What can hang from each mark:
N: C K Q S
A: G H J K N Q
K: W
W: K N
H: S
J: K
C: A H
B: G J
Q: A G
S: A B J
G: B C

Every row comes from one small tree of marks. The marks that hang from a mark follow it in brackets, in alphabetical order. Every link used is in the known rows. Which tree was each row made from?
Each row is shifted at random along 7 fixed directions that mean nothing.
Known rows:
W(K N(C S(A))): [ -9.5 -37.8  16.7  22.4  -2.2  17.6 -16.0  12.1  16.8   9.1  12.7 -18.2
  15.0  19.7   1.1  -7.6 -12.3 -36.4  13.0  -5.1  13.5  -8.0  29.8  43.5
  -1.3 -16.5   1.1 -26.2  29.8   8.6  39.3  18.5 -10.7  -7.8  12.1 -13.6
  -0.6  20.1  -1.7   1.7  43.6]
K(W(N(S))): [ -7.3 -46.4  11.0  40.3 -16.5   0.9  37.3  -8.1  23.8  -4.4  42.0 -16.6
   3.0  46.4   0.0  15.4 -20.3 -22.4  -4.3   5.1  26.6   3.3  26.8  39.7
  10.8 -10.3  14.4 -16.2  10.6   1.7  18.1  36.3 -26.3   0.9   3.8 -28.9
  -8.3  -1.0  20.4  -2.2  50.6]
W(N(K Q)): [  2.1 -30.0  27.7  49.5   8.2  45.2 -13.3  12.7  22.9  -1.7  17.2 -31.5
  37.6   4.9  16.2   0.6  -8.1 -19.2   2.6 -12.5 -13.8  18.7  19.2  50.4
 -49.4 -52.3   1.1   1.2  31.2 -34.2  18.6  14.2 -25.4  29.1  28.1 -18.6
  14.6  29.7   4.0 -19.9  38.0]
Q(G(C(A(J(K)) H))): [  3.6 -12.1   2.0  -3.8  -1.7  -6.1 -11.6  15.2 -24.5 -12.2  -3.5  -7.7
  -5.6 -21.2   4.1   8.6   6.3 -12.8  10.1  -3.5   1.1  -2.2   5.5 -16.7
 -29.0  -2.4   1.3  27.7   6.3  27.7  23.4  12.5   5.6  26.7  28.6  46.9
   8.9  30.8  18.7 -11.5  39.4]
J(K(W(N(C(A H(S)) Q)))): [  1.0   8.8   4.0  13.2 -10.0 -15.5 -14.3 -22.7 -20.7  26.5 -35.3 -11.5
 -33.9 -18.8   4.6   3.3   9.1 -50.7 -19.3 -23.8  19.2  -1.0   6.0  25.7
 -35.8  -1.2 -28.5  16.3  -9.3  25.0   3.3   5.1  54.5  34.8  39.4  14.9
   4.7   2.5  15.2 -32.9  37.3]
G(C(A(K) H(S))): [ -2.2  12.4  -9.6 -36.0   5.0 -40.6 -27.1   8.9 -32.5 -13.4 -33.5   1.3
  -5.1  -7.5 -13.7  -3.9   5.2  -5.1   2.3   6.7   4.2   1.9  27.8 -25.5
  12.0  23.2 -34.8   6.2  18.2  49.7   5.8 -21.2  13.0 -42.7  -6.1  19.2
 -27.5 -16.3   0.3  24.1 -15.2]
J(K(W(N(Q(G) S(A B))))): [-16.3   3.5 -13.7   2.7  18.5  13.0 -37.1   1.1  -9.2  48.5 -35.6   1.1
 -29.2 -13.5  16.1  -7.5  22.0 -31.6  -3.0 -27.5  10.9 -25.1  -2.9  19.8
 -29.3  -4.4 -15.2  32.0  15.9  23.3  -4.5 -11.1  25.1  30.8  26.4   4.5
  25.4  13.6   5.6  -5.4   0.3]
G(B C(A(H N Q))): [ 23.1  -8.2   9.0  13.7 -15.7  -5.5  13.8   9.6 -29.9   1.6   1.9 -19.2
   4.5  16.0 -11.6 -19.1   3.7 -34.4 -11.5  -5.9  23.5  44.5  25.8  12.1
 -15.4  -9.3  17.9  -2.6  -7.4  21.0  16.5 -12.3  28.2   6.8  16.1  18.5
  19.9  11.3  -7.0   3.4  33.1]
H(S(A(K N) B(J))): [-11.2 -40.0  50.4   8.3 -30.2  28.1  10.9  10.1  48.9 -29.7  49.5 -13.5
  43.4  67.8  -2.7 -16.4 -42.2 -18.9  -6.9   2.0  11.3  16.7  35.1   5.1
 -28.4 -24.2   0.0 -32.4  10.0 -25.5  13.3  28.5 -20.7 -13.8  23.7 -44.3
  16.5  28.7  -8.4   7.7  45.0]
K(W(N(C(A H) S))): [ 17.7 -39.4  33.3  -1.2 -27.8   2.7 -19.2  23.9 -15.7  12.8  -5.6   0.3
  15.3  36.1   1.1  18.2 -35.1 -34.3  24.7 -21.4 -17.5 -15.1  -6.6 -29.5
 -39.7   6.2  -8.1 -13.9 -13.3  10.1  44.1  43.7  45.8   3.7  25.7 -13.7
 -46.5  18.9  -4.3  15.4  25.3]
S(A B J): [  0.9 -15.4  -8.4 -15.0  23.1  20.4 -45.9  30.9  21.5  12.6 -19.0  12.0
  -3.0 -20.3  25.7   1.2  38.4   1.3  11.8   3.7 -28.6 -22.1   6.7 -15.5
 -40.8  13.8 -37.8  24.8   3.9   6.4   6.3   0.3   3.5  21.6  27.0  24.2
  21.2  17.7 -27.1   6.4  13.2]
N(C(A(J Q)) K(W) S): [ -1.2 -15.3   3.9 -32.8 -26.4  -7.3   4.2   2.9 -29.7  49.7 -18.2  -1.4
 -23.4  11.3   0.9  -7.6 -25.8 -23.1  -8.4  -6.6  15.7   5.7 -10.7 -15.2
 -20.9  14.4 -13.6 -13.3 -12.4  24.3 -14.4 -11.2  56.4  20.9  23.9  -9.2
  -1.9  23.6   6.5 -25.7  14.5]
B(G J(K(W(N)))): [-26.9 -13.1   8.0 -18.1  -9.5   1.6  15.8  -9.9  12.3  -4.3   8.2  21.0
   0.9  20.9  13.2  14.0 -33.7 -11.7   9.5  -6.6  14.5 -23.7  14.9 -26.1
   5.1  15.3  19.0  -1.2   5.7  32.1  13.6  32.9  -3.5 -10.5 -26.7   0.2
  -6.7   9.4 -21.9  19.8  19.6]
Q(A(H(S) J) G(B C)): [  3.7 -16.5 -45.0 -28.6  -0.6 -36.6  23.1  12.8 -21.6   5.4   9.9  13.0
  -5.4   4.6  -7.9 -11.5   6.4  20.6 -16.2   7.8  38.8  28.0   4.9 -13.1
  20.3  25.2  12.0  -4.5   4.8  39.2  12.7 -26.0  25.3  -1.9 -17.4   9.1
   4.5   0.3 -13.9  11.6  -6.2]
C(A(N(K))): [ -9.5  -2.5  -4.3  -1.7   3.5  -5.2  -6.7   8.2 -12.3   9.4 -13.4 -11.0
 -11.5  -3.8   9.6   2.0  -3.1 -15.8   6.9  -8.5  -8.9  -9.4  18.4   0.6
   2.1   2.6 -33.3   1.7  14.8  33.0   7.5 -19.5   5.8  -9.1   6.2   5.9
  -3.5   3.8  12.4   9.2  18.6]
K(W(N(C(A) S(B(G J))))): [-12.4 -14.6 -29.4 -12.8  10.7  -1.9  -1.0  -0.5  -6.7  27.5  -3.9  23.8
  -6.7  32.3  -5.9   4.4 -14.7  -5.3 -12.6 -15.3   2.7 -16.4  -4.8 -11.2
  16.3  28.8   3.0 -31.0   1.9  17.9  -2.2 -13.8  61.2  -9.3 -17.4 -33.3
 -25.2  -3.9 -17.0  21.6 -34.2]
B(G(C(A)) J(K(W(N(Q))))): [ -8.3 -18.7  14.6  17.8  26.3  21.5 -13.0  32.5  -8.2 -13.1  -3.7  -7.4
   9.2  -6.3  18.5  30.1  -5.6 -31.1  13.7 -21.4 -26.6 -23.8  25.6  -6.9
 -33.0  -7.6  16.4  21.3  31.7  28.5  34.0  10.3  -8.5   9.3   4.4  20.3
   6.8  25.4  -7.9  15.2  16.0]
N(C Q(G) S(A)): [ -6.7 -25.1 -17.8 -15.5  -3.3  -6.8  -3.9  36.9   3.5  28.6  -8.7   2.5
 -29.9   8.1  -6.3 -10.0 -11.3 -21.8   9.3  -2.6  21.3  -1.1  15.5  27.7
   8.9   9.2   7.1 -15.2  27.7  32.2  42.9 -11.3  29.8 -20.2  -1.3 -15.5
   6.7  -8.9 -23.6   1.3   9.5]
C(A(N Q(G))): [  0.2  32.0 -26.7 -22.0  -0.9 -16.4 -10.6   4.8 -30.8  38.4 -29.4   5.4
 -31.3  -2.8  -7.1  -9.1   0.0 -13.8 -14.2 -21.2  24.3  19.1  -2.8  -2.3
   0.5  10.1  -5.5  -3.2   3.5  44.9 -10.6 -40.2  45.0  -1.5   8.1  10.0
  15.1  -7.1 -12.5 -11.5  -3.0]
Q(A(H(S(J)) K(W(N)))): [  2.9  22.0   3.1 -18.9  -9.8  -4.4 -52.4 -15.2 -19.1  19.4 -33.9  -5.1
  18.4  -8.2  11.8 -24.0  10.9 -31.8 -34.0  -6.1  16.8  27.5  22.8  -2.4
 -23.2  -6.8 -47.0  12.7  20.3  37.7 -24.6  -7.3   2.1 -10.0  10.2 -11.3
  19.2   1.0 -27.1 -20.4  -0.5]
A(G J K N(C(H) S(B))): [  1.5   2.1 -40.2 -37.6 -12.7 -16.4 -41.1   3.3 -18.1  49.2 -32.9  25.4
  37.0  20.5   5.5 -35.0   4.3  12.9   1.9   0.0  -0.4  14.7  -2.3 -20.6
 -30.2   5.3 -40.1  -6.8   9.6   4.7 -13.8  -1.7  72.1   4.2   8.8 -40.2
  -8.2  -2.5 -37.4 -15.8 -28.8]
B(G(C(H(S(A J))))): [  9.2  11.5 -27.6  16.5  17.3  -3.9 -11.3  14.3  25.1 -20.2   7.8   2.3
   1.1  -7.0 -18.3  -7.6  14.2  19.7 -33.2   5.7   6.8   3.7  26.7  22.3
  -1.0  -7.3 -11.4  -3.3  13.5   3.9   7.9 -15.8   4.9   2.3   1.9 -21.8
  16.4   7.5 -11.1 -13.8  -7.3]
A(G(C) H(S)): [ 14.9  13.0  -5.7   3.0 -10.8 -18.7  -0.2 -10.8 -18.9  -8.2  -4.7  -3.6
 -21.7 -13.5 -18.5 -17.6  21.4 -14.1 -30.1   8.7  48.6  29.4  19.1  13.7
 -12.9  -9.6  11.4   7.6  -0.4  12.9  -5.2  -5.0  20.4   6.5  12.4  19.2
  17.4   5.3  -1.7 -17.0  14.6]
H(S(A(Q) B)): [ -9.4  19.6 -41.4 -34.3  11.1 -18.3  -8.1  -2.3   7.9  33.8 -25.4  19.4
 -28.5   3.3  -9.5 -20.4  17.2  11.8 -19.1  -2.6  31.8   8.3   5.0   7.4
   9.8  28.4 -22.5 -10.3  -2.9  17.6 -27.7 -40.6  36.1  -8.1  -3.2 -10.2
   8.9 -14.8 -22.0   0.1 -25.1]
W(K N(C(H(S)))): [ -4.3   5.9 -10.7   3.5   7.0 -15.6 -37.6 -32.3  -5.7   6.9 -28.5  -7.0
  -1.6 -23.5  -1.1 -17.3  32.6 -30.2 -19.6  11.9  38.4  18.2  36.8  44.8
  -8.1  -4.1 -26.2   2.0  20.4  20.3   2.9   6.7  15.4   0.6  10.5  18.4
  -1.5 -12.9  -6.9 -18.7  32.3]
C(A(G J K N) H(S)): [-23.8   3.2  20.9  11.4  -4.2 -28.7  -4.0 -34.8 -32.2 -40.8   3.6 -29.7
 -35.6  -7.8   3.1  -9.2  33.0 -32.9 -23.2  21.2  52.1  32.9  40.7  27.1
  -7.6 -25.3 -28.8  18.9  25.5  31.0 -13.2 -28.3 -20.4   2.6  44.7  40.8
  35.9  12.2  67.5 -27.8  57.0]
N(C(A(K(W)) H) Q(G) S): [ -3.7  -2.9  22.3 -13.8 -18.1 -10.5 -23.9  -3.8 -48.7  15.9 -29.6 -17.6
 -28.8  -3.1 -16.0 -13.8  -9.2 -52.8  -8.8 -11.4  20.6  15.4   1.9  10.9
 -11.7 -12.0  -3.2  12.4  17.0  32.4  11.2 -14.8  44.9  -7.1  27.6   1.8
   3.5   2.6  20.3 -12.5   2.8]
S(B J(K)): [ -0.5  -0.5 -18.7 -11.8 -19.7  17.5   0.3 -10.2  33.1  29.4   5.4  19.4
  22.0  20.8   6.7 -18.1 -21.4  12.2 -16.5 -11.1  -6.4   6.9 -15.5  -7.4
 -17.3   5.6 -11.3 -11.0 -17.5 -20.6 -25.1  18.4  28.2  24.9   3.0 -25.4
   3.7  11.5 -31.3 -21.2  -2.2]
A(G H(S) J K N Q): [ -5.6  16.9 -47.2  -5.8   0.2 -20.1  -7.2 -12.8 -10.5  26.2  -9.0  -0.9
  28.8  16.2   1.3 -24.4  19.8  14.3 -24.1   3.6  28.1  53.0  22.6  24.7
 -16.1 -18.7 -30.7   4.2  31.9   8.5 -40.8 -37.6   9.1   8.5   9.1 -42.7
  31.8   4.6 -13.6 -46.5 -12.3]
N(C K(W) Q(G)): [-21.1 -36.7  -8.8 -24.7  -0.7 -14.7  30.5   8.5  -6.8  25.3  -8.8   7.3
 -47.5 -10.6   9.7  15.9 -12.1 -11.7  19.1  -6.6  16.4 -30.0  -2.4   4.0
  11.8  13.9   9.5  11.8  20.4  43.3  34.2  -0.6  35.1   3.7  -1.9  12.2
  -8.7   0.3   1.1   9.0  26.5]
H(S(A(G) J(K(W(N(Q)))))): [-24.3 -13.2  -5.8  -4.4 -20.8  -9.8  25.8  -8.4  35.3  18.3  13.0  12.9
 -35.9  30.0  15.5   4.0 -32.4 -18.6 -13.3 -18.2  43.0  -6.9  16.6  21.0
   1.2   1.0   1.7  -9.4  12.5  33.7   4.8  10.2   8.2   4.8   8.4 -14.5
  14.0  12.4  -3.9 -21.2  44.8]
A(N(C K)): [  0.0   2.5  -7.7 -14.3 -16.2  -3.7   2.2  -0.5  -1.0  29.6 -13.5   5.9
  11.5  11.8   2.3 -19.5 -29.8  -4.6  -0.7 -13.9  -2.2 -10.5   2.5  -0.8
   6.4  -2.8 -15.1 -24.0   5.7  13.1   9.9  -0.4  45.0 -11.2  -8.4 -34.2
 -14.8  -2.6 -17.7  -1.2  -1.2]
B(G(C(A)) J(K(W))): [ -6.5  -3.7 -17.0 -11.1 -18.9 -10.1  47.2   9.1   5.1  13.7  18.4  18.3
 -11.8  19.0 -15.6  18.8 -48.6   2.7  -6.2 -22.7   1.8 -25.6  -7.1 -35.2
  12.6  29.8  27.6 -13.3 -23.4  31.8   7.0  15.1  40.4   9.8 -19.5 -10.8
  -4.2  18.3 -21.7   6.2   5.7]
G(B(J(K)) C): [ -3.3   5.7 -53.7  -8.4  38.1  -4.8 -26.1  12.3  -3.7  -1.4 -20.1  10.1
  34.2 -19.5  14.6  -7.5  29.7   9.8  -2.7   6.9 -28.6  -4.0  35.2  -0.5
  13.7  13.5  -1.3  32.5  24.2  24.1  -6.7 -13.7  -7.7  -3.9 -30.2   6.2
  11.1  -9.2 -21.1  20.4 -32.0]
W(N(C(H) Q S(A(J K)))): [ -9.0 -46.7  34.1 -10.3 -36.9  -7.1  13.0  17.1   2.9  25.8   5.0  -3.7
  10.2  47.2   4.8 -11.7 -46.2  -4.1  22.2  -5.1  14.0  -2.2  -3.7  -4.0
 -33.9  -0.5 -15.6 -43.2  -4.0  -2.1  35.5  19.2  44.8  11.2  30.4 -30.4
 -10.6  33.0  -7.0 -18.4  41.2]
Q(A(H N(K S)) G): [ 11.9   0.0  16.6   2.7  -3.7  26.3 -59.9  30.6 -40.0  15.5 -28.2 -24.3
  23.2 -12.6   6.1 -21.7   6.1 -25.3  -3.1 -16.2 -13.0  15.2   5.7  -5.9
 -53.1 -32.2 -30.4  18.2  24.5  11.6  16.0 -14.4  10.0  11.8  26.6 -11.8
  16.2  35.0  -2.1  -4.8  -6.3]
C(H(S(A(N)))): [  2.0  28.9  24.3   0.2  -4.9 -14.6 -32.0 -13.8 -15.7 -16.4 -27.8 -12.0
 -23.1  -8.8  -3.8 -22.0  20.1 -25.9 -22.1   3.1  24.5   1.1  25.3   7.4
 -16.4 -10.3 -34.1   7.8  -2.0  16.9  -1.6 -15.3  10.2  -8.9  27.0   7.9
  15.8   0.7  24.9  -6.8  13.6]
B(G(C(A H(S))) J(K)): [ -0.7   5.0  -6.7   3.9   9.3  -6.3 -10.6  12.3  -7.3 -26.3  -5.2  -1.2
  -6.3 -15.9 -12.0  13.3   7.5   1.6 -14.6  -0.9  -5.2  -4.6  18.2 -17.5
 -30.9  10.1 -10.4  14.2  -7.1  13.7   8.5  -1.7  18.8  22.3  13.0  21.6
   5.9  25.2   1.8  -2.7   8.8]

Which tree is each row?
[-16.8 -16.6   2.6 -19.9  14.1   8.0 -32.4  11.8  -4.4  37.8 -29.0   5.4
  -8.8  13.6  17.1 -13.8  13.3   3.8   4.9 -10.5  -4.5 -21.1  -6.3  -5.3
 -27.6   6.6 -39.7 -15.6   9.1  10.3  -4.9 -27.9  43.0  21.7  37.0  -2.3
   7.9  30.8  -4.8  -4.9   1.6] : W(N(C S(A(K Q) B J)))
[ -8.2 -14.2  -9.0 -19.2   4.9  19.0   9.0  11.5  20.4  -0.3  17.1  29.0
  21.6  27.9  -4.8   2.6 -20.8  34.3   1.3  -4.7 -13.2  -6.2 -19.5 -36.0
 -12.4  15.8  17.5 -21.3 -11.9 -25.6  -3.3   1.9  30.6   6.3 -17.3 -24.6
 -11.1  16.8 -34.7  20.6 -34.5] : S(B(G J))
[-15.3 -31.1 -32.0   8.5   5.6 -19.7  46.3  18.6  14.8 -10.9  36.9   2.7
  12.4  23.9  -9.1  16.5 -18.1  29.8  21.3  -3.5   4.7 -10.8  14.4   8.8
  37.0  -2.5  21.6  -9.6  31.4  19.3  24.9   0.4 -12.2 -14.2 -18.4 -16.0
 -10.0   4.6  -0.1  14.7   9.8] : A(G(C) K)
[ 11.6  -3.0  12.2  31.2  -3.1  14.8 -11.7 -16.9   1.9  12.3   1.7 -12.0
  10.9  -4.7   5.5  -3.1   4.8 -43.1 -15.2 -14.5  10.8  -0.2  11.7  35.3
 -14.3 -27.5  11.5   4.9   8.5   1.2   9.5  26.8  11.4  17.3  18.7  -9.9
  13.3   0.7  -1.1 -18.4  31.7] : K(W(N(C)))
[-10.7 -12.4  21.5 -16.7  12.2   7.2 -25.5   2.6   3.9 -39.7   1.6  13.3
 -14.4  16.8   6.6  -0.8  10.1  19.9  -1.0  -3.4  -1.8 -15.3 -11.5 -26.7
 -19.0  -8.3 -12.6   3.0   5.8 -15.8  -0.6 -20.6   9.9   2.4  28.8   7.8
 -13.4  36.2  37.1  15.8 -19.7] : C(H(S(A(G) B J)))
[-14.9  -5.8   3.2 -14.1 -19.3   5.2  12.3   1.9  15.0  27.1  -3.5   8.0
  -8.5  23.0  -1.2 -32.6 -11.8  -2.4  -9.7  -5.2  22.3  13.4   6.1   4.3
 -17.1   0.0 -22.9 -19.7   3.5  10.0   2.7 -19.1  40.9   1.1   7.8 -24.3
  33.5  16.0 -42.4 -11.8  11.8] : S(A(H K N(Q)) B(G) J)
[-17.8  25.5  -2.0  -8.0   2.2   3.7   9.6 -47.1  12.8 -28.6  19.1  11.2
 -14.6  26.1 -20.8 -34.6 -10.3   9.1 -61.6  10.1  47.3  31.9   1.9  22.3
  40.2 -13.1  15.4 -34.9  12.2 -19.8 -42.8 -40.2   4.2 -28.7 -20.2 -28.9
   2.5 -11.7  19.4  -4.4 -46.4] : H(S(B(G) J))
[  9.5 -14.5   8.1  -5.9  12.4   7.4  -8.6  16.1  -6.5 -23.7   5.4   2.8
  25.1   3.9   4.7  -5.4   6.2   0.7  -3.9  11.2 -12.3   6.1  19.6 -19.6
 -10.1   2.1  27.7   8.2   0.0   0.2   9.1   3.1   1.2   1.0  -6.1  18.4
   5.7  11.9  -9.9  26.7  -5.1] : G(B(J) C)
[ -7.4  12.4 -13.8 -32.3  -6.1 -38.2  15.9 -21.5 -35.2 -15.9  -3.1  13.1
 -34.1   3.2 -14.1 -24.9   5.7  20.3 -34.8   7.2  60.8  18.8  -6.3 -14.8
  22.2  13.0   9.0 -22.0  -3.6  18.9 -16.9 -33.1  44.8  -8.7  -1.3  20.4
  -7.3   0.6  26.3  -3.3 -20.0] : Q(A(G(C(H(S(B)))) J))
[ -2.6  -0.7  17.2 -19.5 -29.7  -4.8   9.0   6.2 -34.8  24.5 -18.7  -0.9
 -21.2  18.7  -0.8 -14.6 -36.4 -16.8   6.7 -26.6  14.2  15.4 -12.2 -18.2
 -19.6  -6.7  -6.4 -17.2  -0.8  19.7   7.0 -26.8  56.9  -4.3  11.0  -5.5
  -9.4  26.5  -0.3  -3.2   1.6] : C(A(G H N(K Q)))
[  9.3  -1.8  -1.0  -7.4 -10.8 -16.1  -2.2   3.1 -19.5 -10.8   1.8  -4.1
  -0.5  15.0 -17.7 -15.2 -19.7  -8.9 -17.1 -11.7  20.8  19.1  15.5  -8.3
  -3.7  -8.5   3.9  -1.2   1.4  25.6  18.1 -15.4  37.3  -4.6   9.1   4.7
 -14.6  11.8  16.7  23.9  11.1] : Q(G(B C(A(N(K)) H(S))))
[ 18.3 -17.0 -34.5   7.1  -2.0  -1.7  17.4  13.4  -8.1   2.5  22.4   1.6
  18.4  17.5 -21.2  -8.7  -6.9   3.4 -20.6  -7.7   7.4  35.9   7.6   3.5
   8.2   5.7  35.8  -5.7  -5.6   9.2   5.8 -14.9  34.2  11.3  -8.1  -9.6
  11.7  16.4 -19.9   6.1  -4.4] : Q(G(B(J) C(A(H))))
[  3.5  36.3  -2.9  -0.9  -8.5  -3.8 -10.5  -5.2   3.6  14.9 -11.0  -6.6
  -1.9  21.7 -13.1 -30.7 -10.8 -15.4 -35.2 -13.2  31.3  26.2  20.2  26.8
   0.6 -15.6 -10.5 -22.7   7.7   7.7 -20.7 -32.5  14.4 -16.5   8.0 -39.5
  23.0  -5.1  -4.0 -21.2 -10.3] : H(S(A(N Q)))
[ -1.3  47.2 -17.5 -14.8  14.2 -41.4 -46.8 -31.4 -81.6  36.7 -74.6 -13.1
 -39.1 -38.4  -6.6 -25.2  46.3 -43.8 -29.9  -1.9  28.4  -2.0  23.5   1.9
  16.3  15.9 -44.4  26.5  12.9  74.3 -38.3 -48.4  34.6 -16.3   5.8  30.1
   9.8 -15.8  19.7  -3.3 -23.6] : G(C(A(H K(W(N(S))))))
[  7.4  23.5   5.1  -7.3  16.1  -8.0 -13.2   0.7 -48.1   1.5 -23.1 -14.9
 -22.1 -24.0  -0.8  -9.9  23.6 -13.1 -22.0   0.6  14.1  17.9   3.1  -1.6
 -10.9  -3.8   3.3   4.0   5.3  20.3 -23.6 -44.2  14.3  13.4  24.8  40.1
  23.5  15.8  27.9 -23.3  -3.6] : G(C(A(J Q)))
[  8.5 -16.4  -5.2 -11.9   0.3  19.0 -26.4  28.6   0.7  32.9 -15.6  -2.2
  44.2   2.5  25.1 -10.8  -4.2  -3.6  12.5  -4.9 -23.2   9.5  12.9  -1.0
 -52.0 -17.9 -24.2  -0.4  23.1  -1.2  10.8   5.4  22.1  21.8  20.6 -23.3
  10.2  21.9 -30.6 -24.3  17.3] : A(J N(C K) Q)
[-17.8 -14.9  -3.8 -13.6 -26.5  -9.1  40.3 -11.0   8.6   6.8  36.5  10.2
  14.0  37.0  -3.6  -5.0 -41.0  26.2   4.1  -4.8  22.2  13.6 -18.3 -12.9
   9.3  -9.0  18.5 -23.9   1.4  -7.0 -12.9   0.8   7.0   7.3   0.4 -26.0
   4.9  25.2   4.7 -18.5   8.6] : A(G J K)
[ -9.1 -16.3 -48.0 -24.1 -16.7 -28.0  26.7   5.5  18.2  71.1 -12.1  25.1
  15.6  30.5   4.0   0.7 -40.0   0.9  14.1 -21.5   6.7  -8.2   3.2   9.2
  21.4  27.3 -10.4 -26.5  14.1  38.2  14.7  15.6  56.1 -17.4 -29.7 -55.3
 -22.9 -31.8 -66.1  -3.8   1.1] : A(K(W(N(C Q))))
[  3.2  17.0 -29.6 -39.4  -6.9 -36.7 -18.0 -13.0 -22.8   5.8 -15.7  20.1
  12.9  -5.5  -7.4 -29.5  12.8  16.6 -17.7  14.3  33.6  34.3  11.8 -23.6
 -12.2   5.6  -3.5  16.7  -1.7  21.3 -21.2 -12.8  34.7   5.2   0.7  14.3
  10.2   2.0 -15.3  -2.9 -11.0] : A(G(B C(H(S))) J K)
[-11.2  26.1  -9.8   1.2   3.7   2.9 -10.1 -16.9 -17.2  10.4  -7.2  -9.9
  -2.0 -10.2  -9.0 -19.7  11.2  -4.3 -16.1  -9.1  27.7  33.8   3.7  26.2
  -5.1 -31.3  10.0  12.2  20.5   3.5 -30.8 -32.7   2.0  12.3  14.6   0.3
  39.1  13.8   5.6 -29.8  -5.3] : A(G K Q)
[-12.7 -44.5  27.9  -1.3 -21.6 -14.3   8.4  -5.4 -11.5  19.8 -14.4  -9.0
 -25.5  12.9   3.4  -1.5  -7.6 -25.9  14.3  10.5  36.4   1.7  13.0  21.9
 -24.9  11.3  -8.1 -24.2  -1.1  14.1  38.1  24.5  41.6  14.6  21.7  24.0
 -20.5  10.1  -1.7 -10.5  59.8] : W(K N(C(H) Q S))
[-24.4 -38.8  -9.3  20.7 -13.0  -6.0  74.4 -15.9  20.2  10.9  38.3 -13.2
 -41.7  15.4  -7.0  13.0 -26.4  -2.7 -10.3  -4.8  41.3   0.4   3.3  48.1
  28.4 -10.0  28.9  -2.5  14.0  12.9  10.4  -1.0   2.1  18.6   0.4 -16.8
  12.2   6.8  28.2 -17.1  45.5] : N(K(W) Q(G))
[  4.5 -14.6  16.0  42.7   1.5  13.3  32.2  -2.2  -9.5 -47.9  39.9 -27.2
   0.5  10.5 -27.7  -2.8  -4.0 -15.3 -30.4   4.8  19.5  28.6  25.6  30.0
  12.4 -23.0  39.1 -18.0  10.2  -7.3  10.9 -15.9  -8.3  -0.4   0.7  -2.3
  22.8  27.2  21.3  -7.7  13.7] : B(G(C(A(H))) J)
[  8.5 -20.4 -14.8  18.6  -1.7   4.1   4.4  -5.0  11.3 -21.7  15.3  -5.5
  44.5   8.0   1.1  -5.4   2.3 -15.4 -12.0   7.2  -7.1  13.1  42.1  14.8
  -2.1  -8.9  23.8  32.2   6.0   4.7   7.6  36.8 -10.5  11.0 -11.8 -10.3
  12.1   4.0  -7.6   4.6  17.1] : G(B(J(K(W))) C(H))
